Here is a tiny trained network, its code and every weight. The questions are about switching its units off for an input and a target symbol, where a switched-off unit gives its printed mean instead of its output.

import numpy as np


def w(rows, s, z=0):
    codes = np.array(rows[::2]) - 128.0
    scale = np.full(codes.shape[1], s)
    scale[-1] = z or s
    return codes * scale


def f(y):
    return y / 2 * (1 + np.tanh(0.7978845608 * (y + 0.044715 * y**3)))


def softmax(a):
    e = np.exp(a - a.max(-1, keepdims=True))
    return e / e.sum(-1, keepdims=True)


def log_softmax(a):
    a = a - a.max(-1, keepdims=True)
    return a - np.log(np.exp(a).sum(-1, keepdims=True))


def net(x, mask):
    ids = ['αβγδζηλμξπσφψω'.index(c) for c in x.split()]
    T = len(ids)
    res = E[ids] + P[:T]
    r = res
    for j in range(3):
        rows = slice(2 * j, 2 * j + 2)
        q, k, v = (r @ M[0][rows].T for M in (Q, K, V))
        z = softmax(np.where(np.tri(T) > 0, q @ k.T / 2**0.5, -1e9)) @ v
        o = O[0][rows]
        res = res + np.where(mask[j], z, o[:, -1]) @ o[:, :-1]
    y = f(res @ A[0][:, :-1].T + A[0][:, -1])
    res = res + np.where(mask[3:7], y, B[0][:, -1]) @ B[0][:, :-1]
    return log_softmax(res[-1] @ U[:, :-1].T + U[:, -1])


Q, K, V, O, A, B = {}, {}, {}, {}, {}, {}
E = w([
[157,140,237,119],'α',
[61,131,154,120],'β',
[128,94,126,6],'γ',
[81,225,125,49],'δ',
[183,131,150,42],'ζ',
[140,62,212,153],'η',
[103,58,190,66],'λ',
[125,205,180,76],'μ',
[71,119,196,85],'ξ',
[216,42,226,129],'π',
[212,128,139,93],'σ',
[229,113,120,78],'φ',
[194,24,128,70],'ψ',
[157,163,252,214],'ω',
],0.014)
P = w([
[228,120,251,2],'0',
[204,131,236,18],'1',
[196,125,222,35],'2',
[182,132,200,48],'3',
[175,137,191,64],'4',
[154,145,177,76],'5',
[159,140,167,91],'6',
[153,139,166,109],'7',
[151,147,160,113],'8',
],0.0072)
Q[0] = w([
[133,176,141,145],'H0',
[147,132,155,17],'H0',
[82,168,77,116],'H1',
[122,114,3,247],'H1',
[172,125,121,94],'H2',
[65,123,32,187],'H2',
],0.016)
K[0] = w([
[174,140,80,100],'H0',
[139,195,41,192],'H0',
[152,103,132,81],'H1',
[149,170,208,9],'H1',
[37,87,88,216],'H2',
[118,141,218,39],'H2',
],0.012)
V[0] = w([
[123,126,113,97],'H0',
[134,12,180,118],'H0',
[118,248,158,148],'H1',
[26,135,123,61],'H1',
[116,162,182,135],'H2',
[69,60,181,172],'H2',
],0.016)
O[0] = w([
[127,59,113,79,178],'H0',
[71,178,3,80,242],'H0',
[123,228,126,90,83],'H1',
[87,93,204,70,33],'H1',
[101,174,175,187,253],'H2',
[18,128,78,188,130],'H2',
],0.012,0.0058)
A[0] = w([
[199,100,100,54,60],'N0',
[3,108,28,137,95],'N1',
[116,168,96,232,3],'N2',
[155,117,179,174,47],'N3',
],0.0065,0.0073)
B[0] = w([
[118,192,132,96,187],'N0',
[154,66,205,173,255],'N1',
[158,73,93,10,158],'N2',
[2,212,22,26,137],'N3',
],0.0081,0.0064)
U = w([
[239,135,119,104,129],'α',
[139,227,112,144,133],'β',
[224,126,104,56,118],'γ',
[219,52,78,128,118],'δ',
[115,129,78,3,13],'ζ',
[180,150,190,90,40],'η',
[242,116,251,175,146],'λ',
[154,92,83,71,50],'μ',
[156,104,113,209,255],'ξ',
[138,225,80,131,125],'π',
[103,80,127,103,113],'σ',
[72,149,167,71,171],'φ',
[91,99,151,72,136],'ψ',
[190,153,124,49,77],'ω',
],0.0057,0.0078)

Each question gives the input, a string of symbols that net reads in full, and the target symbol t.
The units are the heads (2 rows each of Q, K, V and O) and the neurons (one row each of A and B). Each row of codes is followed by its name. A weight is (code - 128) times the scale printed after its matrix; where a second scale follows, it is the last column's (O, A, B and U).
mask holds one flag per unit, heads first, then neurons. A switched-off unit (its flag False) gives its mean, the last column of its rows in O or B, instead of its output. The means were averaged over made-up inputs and are rounded, as every weight is.
A unit's drop is (log p(t) with every unit on - log p(t) with that unit switched off) / (log p(t) with every unit on - log p(t) with every unit switched off).
The circuit of an input: a set's keep is (log p(t) with only the set's units on - log p(t) with every unit switched off) / (log p(t) with every unit on - log p(t) with every unit switched off). Starting from all 7 units, units are removed one at a time, each time the one whose removal leaves the highest keep (on an exact tie, the one counted first), for as long as the keep stays at least 0.8.
circuit, biggest first: the units of the circuit, biggest drop first
top k neurons: the k neurons with the biggest drops, biggest first
heads that matter: for each layer, one digit per head in row order, 1 if its drop is at least 0.15 and else 0, layers parted by /
drop when u is switched off: that unit's drop, to one decimal
input ω λ β λ γ π ω π, target π: heads that matter : 010
input ζ φ λ η α, target ξ: heads that matter : 011
input φ μ α α ω ζ σ, target π: circuit, biggest first : (H1)
input ζ ψ η ζ δ ξ, target λ: heads that matter : 100
input π η γ ω δ λ ψ ζ, target λ: heads that matter : 100
input σ η γ, target ξ: heads that matter : 011
input ξ π α, target ξ: circuit, biggest first : (H1, H2)
input π π ψ ζ, target δ: heads that matter : 010
input ζ δ π μ η π, target ξ: circuit, biggest first : (H2, H1)
input γ η ξ π π φ ψ π, target δ: heads that matter : 011
input ω σ ζ λ, target π: circuit, biggest first : (H1, H0)
input φ δ μ μ ξ, target λ: heads that matter : 101
input ψ π β π ζ ω, target β: heads that matter : 010
input π α π π γ, target ξ: top 2 neurons : (N1, N2)
input ζ γ ω γ, target β: circuit, biggest first : (H1, H2)
input δ λ λ λ σ β γ, target φ: circuit, biggest first : (H1)
input ω σ φ, target π: heads that matter : 110
input π ω ω α η λ, target ξ: circuit, biggest first : (H2, N1, H1)
input ξ δ ζ φ ω φ, target π: heads that matter : 010
input π γ μ ω α, target β: circuit, biggest first : (H1)
input δ ζ ψ, target δ: heads that matter : 011
input ψ γ η, target ξ: drop when H2 is switched off : 0.4
input ξ η π ζ, target ξ: drop when N1 is switched off : 0.2
input η β ω, target π: drop when H1 is switched off : 0.5
